Below is a small trained network, with its code and all its weights. Each question gives an input and a class and asks what happens when units are switched off, that is, made to give their printed mean instead of their output.

import numpy as np


def w(rows, s, z=0):
    codes = np.array(rows[::2]) - 128.0
    scale = np.full(codes.shape[1], s)
    scale[-1] = z or s
    return codes * scale


def norm(h):
    return h / np.sqrt((h * h).mean(-1, keepdims=True) + 1e-5)


def f(y):
    return y / 2 * (1 + np.tanh(0.7978845608 * (y + 0.044715 * y**3)))


def log_softmax(a):
    a = a - a.max(-1, keepdims=True)
    return a - np.log(np.exp(a).sum(-1, keepdims=True))


def net(x, mask):
    res = np.array(x, float).reshape(1, 8) / 4 @ E
    u = 0
    for l in range(2):
        y = f(norm(res) @ A[l][:, :-1].T + A[l][:, -1])
        res = res + np.where(mask[u : u + 5], y, B[l][:, -1]) @ B[l][:, :-1]
        u += 5
    return log_softmax(norm(res)[-1] @ U[:, :-1].T + U[:, -1])


A, B = {}, {}
E = w([
[83,70,195,190,104,59,195],'x0',
[250,142,129,181,116,191,184],'x1',
[125,118,125,118,118,124,130],'x2',
[130,144,121,156,125,78,144],'x3',
[98,143,130,157,85,141,101],'x4',
[225,82,121,26,19,55,20],'x5',
[142,124,137,114,149,136,132],'x6',
[164,61,121,181,216,111,40],'x7',
],0.0019)
A[0] = w([
[188,81,160,63,19,87,45,31],'0.n1',
[192,99,173,75,84,76,96,238],'0.n2',
[252,116,128,206,88,190,189,42],'0.n3',
[136,35,85,210,179,137,58,144],'0.n4',
[96,211,126,76,71,178,174,2],'0.n5',
],0.0043,0.00056)
B[0] = w([
[89,168,130,227,179,202,172,252],'0.n1',
[75,91,132,119,184,126,211,197],'0.n2',
[3,32,78,70,65,61,119,188],'0.n3',
[229,143,172,175,108,80,140,183],'0.n4',
[212,84,145,138,127,100,118,192],'0.n5',
],0.005,0.0026)
A[1] = w([
[192,200,47,86,106,160,90,7],'1.n1',
[3,132,156,81,156,42,56,143],'1.n2',
[85,179,156,28,84,93,194,109],'1.n3',
[156,180,142,117,34,150,179,98],'1.n4',
[163,189,64,118,154,126,66,7],'1.n5',
],0.005,0.0016)
B[1] = w([
[77,163,32,184,87,97,156,154],'1.n1',
[85,2,108,98,73,118,198,244],'1.n2',
[217,134,135,150,160,118,64,249],'1.n3',
[112,112,211,158,198,77,98,163],'1.n4',
[129,190,125,126,29,76,183,131],'1.n5',
],0.0053,0.0019)
U = w([
[46,177,152,213,196,196,174,195],'0',
[54,181,46,148,97,47,164,238],'1',
[4,33,50,23,55,69,136,41],'2',
[135,124,155,136,172,136,117,189],'3',
[229,179,244,181,205,74,70,58],'4',
[108,116,129,113,179,117,154,67],'5',
[108,124,137,153,150,126,143,6],'6',
[107,124,138,99,135,184,107,36],'7',
],0.004,0.0024)

Each question gives the input, the list of numbers given to net, and the class t.
The units are the neurons (one row each of A and B). Each row of codes is followed by its name. A weight is (code - 128) times the scale printed after its matrix; where a second scale follows, it is the last column's (A, B and U).
mask holds one flag per neuron, layer by layer. A switched-off neuron (its flag False) gives its mean, the last column of its row in B, instead of its output. The means were averaged over made-up inputs and are rounded, as every weight is.
A unit's drop is (log p(t) with every unit on - log p(t) with that unit switched off) / (log p(t) with every unit on - log p(t) with every unit switched off).
The circuit of an input: a set's keep is (log p(t) with only the set's units on - log p(t) with every unit switched off) / (log p(t) with every unit on - log p(t) with every unit switched off). Starting from all 10 units, units are removed one at a time, each time the one whose removal leaves the highest keep (on an exact tie, the one counted first), for as long as the keep stays at least 0.8.
circuit, biggest first: the units of the circuit, biggest drop first
unit that matters most: the unit with the biggest drop
top k neurons: the k neurons with the biggest drops, biggest first
k most important neurons of layer l: the k neurons of layer l with the biggest drops, biggest first
input [-7,-2,1,-5,-4,-3,1,-8], class 4: unit that matters most : 1.n2
input [-1,-7,6,-6,1,-2,4,-8], class 4: circuit, biggest first : [1.n3 0.n5]
input [7,5,7,-3,1,-5,1,-8], class 4: circuit, biggest first : [1.n3 0.n1 1.n4 1.n2]
input [-5,8,4,5,-7,0,-5,-8], class 2: top 3 neurons : [0.n3 0.n1 0.n4]
input [0,0,-2,-7,-7,8,-3,4], class 0: 3 most important neurons of layer 0 : [0.n1 0.n2 0.n5]
input [-5,7,-6,-4,-3,0,-2,6], class 2: top 2 neurons : [0.n3 0.n1]
input [-8,2,2,-2,-6,8,3,-6], class 0: circuit, biggest first : [0.n1 0.n2 1.n2]
input [-6,-4,-1,1,-7,8,-2,8], class 0: 2 most important neurons of layer 0 : [0.n1 0.n3]
input [4,-5,-7,-7,1,-3,-2,-7], class 4: 2 most important neurons of layer 1 : [1.n3 1.n4]
input [-3,3,5,3,4,8,7,2], class 0: circuit, biggest first : [0.n1 0.n2]
input [6,6,-3,-7,7,-6,3,-8], class 4: circuit, biggest first : [1.n4 0.n1 1.n2]
input [-1,8,0,6,-2,-5,7,-6], class 2: 2 most important neurons of layer 0 : [0.n3 0.n4]
input [-1,-7,-5,-2,-4,-5,-5,4], class 2: circuit, biggest first : [0.n1 1.n2]
input [-8,8,8,-3,-4,-5,5,-2], class 1: top 4 neurons : [1.n1 0.n2 0.n1 1.n2]
input [2,7,-3,-1,5,-1,-7,7], class 2: 3 most important neurons of layer 0 : [0.n3 0.n1 0.n5]
input [-3,-7,-2,1,-8,8,-6,-4], class 0: circuit, biggest first : [0.n1 0.n3]
input [-3,-8,-8,6,-8,-3,-7,-2], class 2: circuit, biggest first : [1.n2 0.n1]
input [-6,-1,3,-6,-1,-5,0,8], class 4: unit that matters most : 0.n4
input [3,6,-1,1,-2,-2,6,-6], class 2: top 2 neurons : [0.n3 0.n4]
input [7,-3,-5,-5,-2,7,-4,-2], class 0: circuit, biggest first : [0.n1]
input [-4,-2,0,-4,7,7,-6,6], class 0: circuit, biggest first : [0.n1 0.n2]
input [-8,3,7,-3,3,-5,-4,0], class 1: top 3 neurons : [0.n1 1.n1 0.n2]
input [-8,-7,-3,7,5,5,8,6], class 1: top 2 neurons : [0.n3 1.n5]
input [6,3,7,-8,3,8,-5,0], class 0: top 2 neurons : [0.n1 1.n2]
